Here is a tiny trained network, its code and every weight. The questions are about switching its units off for an input and a class, where a switched-off unit gives its printed mean instead of its output.

import numpy as np


def w(rows, s, z=0):
    codes = np.array(rows[::2]) - 128.0
    scale = np.full(codes.shape[1], s)
    scale[-1] = z or s
    return codes * scale


def f(y):
    return y / 2 * (1 + np.tanh(0.7978845608 * (y + 0.044715 * y**3)))


def log_softmax(a):
    a = a - a.max(-1, keepdims=True)
    return a - np.log(np.exp(a).sum(-1, keepdims=True))


def net(x, mask):
    res = np.array(x, float).reshape(1, 7) / 4 @ E
    y = f(res @ A[0][:, :-1].T + A[0][:, -1])
    res = res + np.where(mask, y, B[0][:, -1]) @ B[0][:, :-1]
    return log_softmax(res[-1] @ U[:, :-1].T + U[:, -1])


A, B = {}, {}
E = w([
[133,129,130,119,129,126,128,128,131,126],'x0',
[104,109,150,92,161,81,183,113,84,250],'x1',
[129,130,127,128,125,124,130,125,123,123],'x2',
[101,176,210,141,132,97,39,192,90,132],'x3',
[132,128,135,115,126,122,130,120,130,119],'x4',
[226,101,152,222,159,87,116,82,131,138],'x5',
[121,124,122,141,115,133,125,125,108,130],'x6',
],0.018)
A[0] = w([
[200,103,187,187,137,75,89,132,108,133,31],'N1',
[138,112,130,106,141,82,169,110,99,247,135],'N2',
[183,143,161,171,123,108,96,117,109,148,24],'N3',
[134,48,138,128,139,77,156,101,126,174,63],'N4',
[54,140,129,78,125,73,129,134,84,188,136],'N5',
[72,75,33,92,121,158,185,94,174,116,254],'N6',
[113,134,168,76,119,105,120,185,85,178,54],'N7',
[179,106,79,151,162,110,143,61,115,107,109],'N8',
[175,100,128,179,143,108,198,59,145,164,110],'N9',
[190,115,116,178,124,162,144,124,158,85,206],'N10',
[126,100,114,114,163,112,182,109,81,193,41],'N11',
[122,127,105,118,110,113,104,135,106,104,100],'N12',
[163,112,175,149,153,102,101,119,111,120,56],'N13',
[127,114,153,85,154,82,99,130,112,130,69],'N14',
[78,179,134,127,106,131,94,223,139,43,241],'N15',
[166,142,159,168,143,79,57,131,130,166,77],'N16',
[189,110,135,170,127,153,111,121,148,97,151],'N17',
[145,109,72,147,144,136,127,101,146,83,161],'N18',
[138,112,46,62,106,185,182,114,115,124,235],'N19',
[135,136,134,107,145,151,101,128,136,139,88],'N20',
[102,130,142,129,148,77,160,119,145,162,113],'N21',
[217,84,82,157,131,113,164,109,136,135,93],'N22',
[120,142,111,145,120,152,137,128,100,122,143],'N23',
],0.014,0.0073)
B[0] = w([
[122,138,83,158,140,85,183,110,187,57,201],'N1',
[168,162,214,164,208,123,119,216,62,82,231],'N2',
[106,125,126,189,154,119,180,126,150,83,171],'N3',
[181,154,147,131,164,139,116,192,81,87,182],'N4',
[80,122,196,130,178,146,179,150,60,187,220],'N5',
[106,126,88,183,145,74,190,114,193,57,226],'N6',
[93,122,171,137,137,140,154,148,79,198,196],'N7',
[178,118,112,57,100,142,71,145,135,192,178],'N8',
[213,118,165,68,174,164,75,209,76,98,200],'N9',
[115,107,81,98,14,119,94,88,145,177,189],'N10',
[142,151,181,129,188,134,139,164,102,93,193],'N11',
[126,121,148,128,127,174,121,122,142,124,141],'N12',
[99,147,103,168,157,93,157,76,154,94,167],'N13',
[90,135,128,119,145,152,142,105,139,161,155],'N14',
[114,187,138,81,118,222,7,103,121,64,251],'N15',
[63,115,126,139,142,109,178,128,152,56,192],'N16',
[128,85,110,126,36,92,134,117,156,151,180],'N17',
[135,102,80,73,85,132,122,84,146,162,170],'N18',
[107,119,94,211,168,94,164,125,152,52,211],'N19',
[122,104,165,120,130,142,122,128,157,131,131],'N20',
[106,124,172,146,139,149,149,133,109,125,168],'N21',
[181,152,158,50,119,146,64,135,80,172,185],'N22',
[133,82,131,132,134,112,113,136,151,112,135],'N23',
],0.011,0.029)
U = w([
[79,114,72,142,111,112,119,77,176,84,254],'0',
[129,132,150,108,148,175,47,150,101,110,147],'1',
[103,119,132,161,176,75,190,140,120,117,148],'2',
[42,128,156,121,148,139,138,126,95,247,6],'3',
[160,96,83,107,90,104,92,102,139,191,59],'4',
],0.015,0.0044)

Each question gives the input, the list of numbers given to net, and the class t.
The units are the neurons (one row each of A and B). Each row of codes is followed by its name. A weight is (code - 128) times the scale printed after its matrix; where a second scale follows, it is the last column's (A, B and U).
mask holds one flag per neuron, in row order. A switched-off neuron (its flag False) gives its mean, the last column of its row in B, instead of its output. The means were averaged over made-up inputs and are rounded, as every weight is.
A unit's drop is (log p(t) with every unit on - log p(t) with that unit switched off) / (log p(t) with every unit on - log p(t) with every unit switched off).
The circuit of an input: a set's keep is (log p(t) with only the set's units on - log p(t) with every unit switched off) / (log p(t) with every unit on - log p(t) with every unit switched off). Starting from the 12 units with the biggest drops (on a tie, the unit counted first), units are removed one at a time, each time the one whose removal leaves the highest keep (on an exact tie, the one counted first), for as long as the keep stays at least 0.8.
units of the circuit, in order: the units of the circuit, biggest drop first
top k neurons: the k neurons with the biggest drops, biggest first
drop when u is switched off: that unit's drop, to one decimal
input [1,-7,-2,-7,-7,1,2], class 4: units of the circuit, in order	N8, N10
input [-1,6,-1,-1,-7,1,-3], class 1: units of the circuit, in order	N9
input [-8,3,-5,-3,0,1,2], class 1: top 2 neurons	N9, N1
input [-5,8,-3,8,-5,1,5], class 2: top 2 neurons	N2, N16
input [8,6,6,-8,2,1,5], class 1: top 3 neurons	N9, N22, N8
input [8,6,7,-7,-2,1,0], class 1: top 2 neurons	N9, N22
input [-8,-5,0,2,8,1,-2], class 0: top 2 neurons	N2, N9
input [4,1,3,8,3,-3,-6], class 3: top 4 neurons	N7, N5, N9, N2
input [2,1,5,-1,0,-8,-1], class 2: top 2 neurons	N5, N10
input [5,0,7,-7,-7,6,2], class 4: top 2 neurons	N10, N15
input [-5,-4,-1,0,0,1,8], class 4: drop when N1 is switched off	0.1
input [4,-7,2,6,3,7,5], class 0: drop when N19 is switched off	0.0
input [5,1,-4,3,1,-5,1], class 3: drop when N5 is switched off	0.1
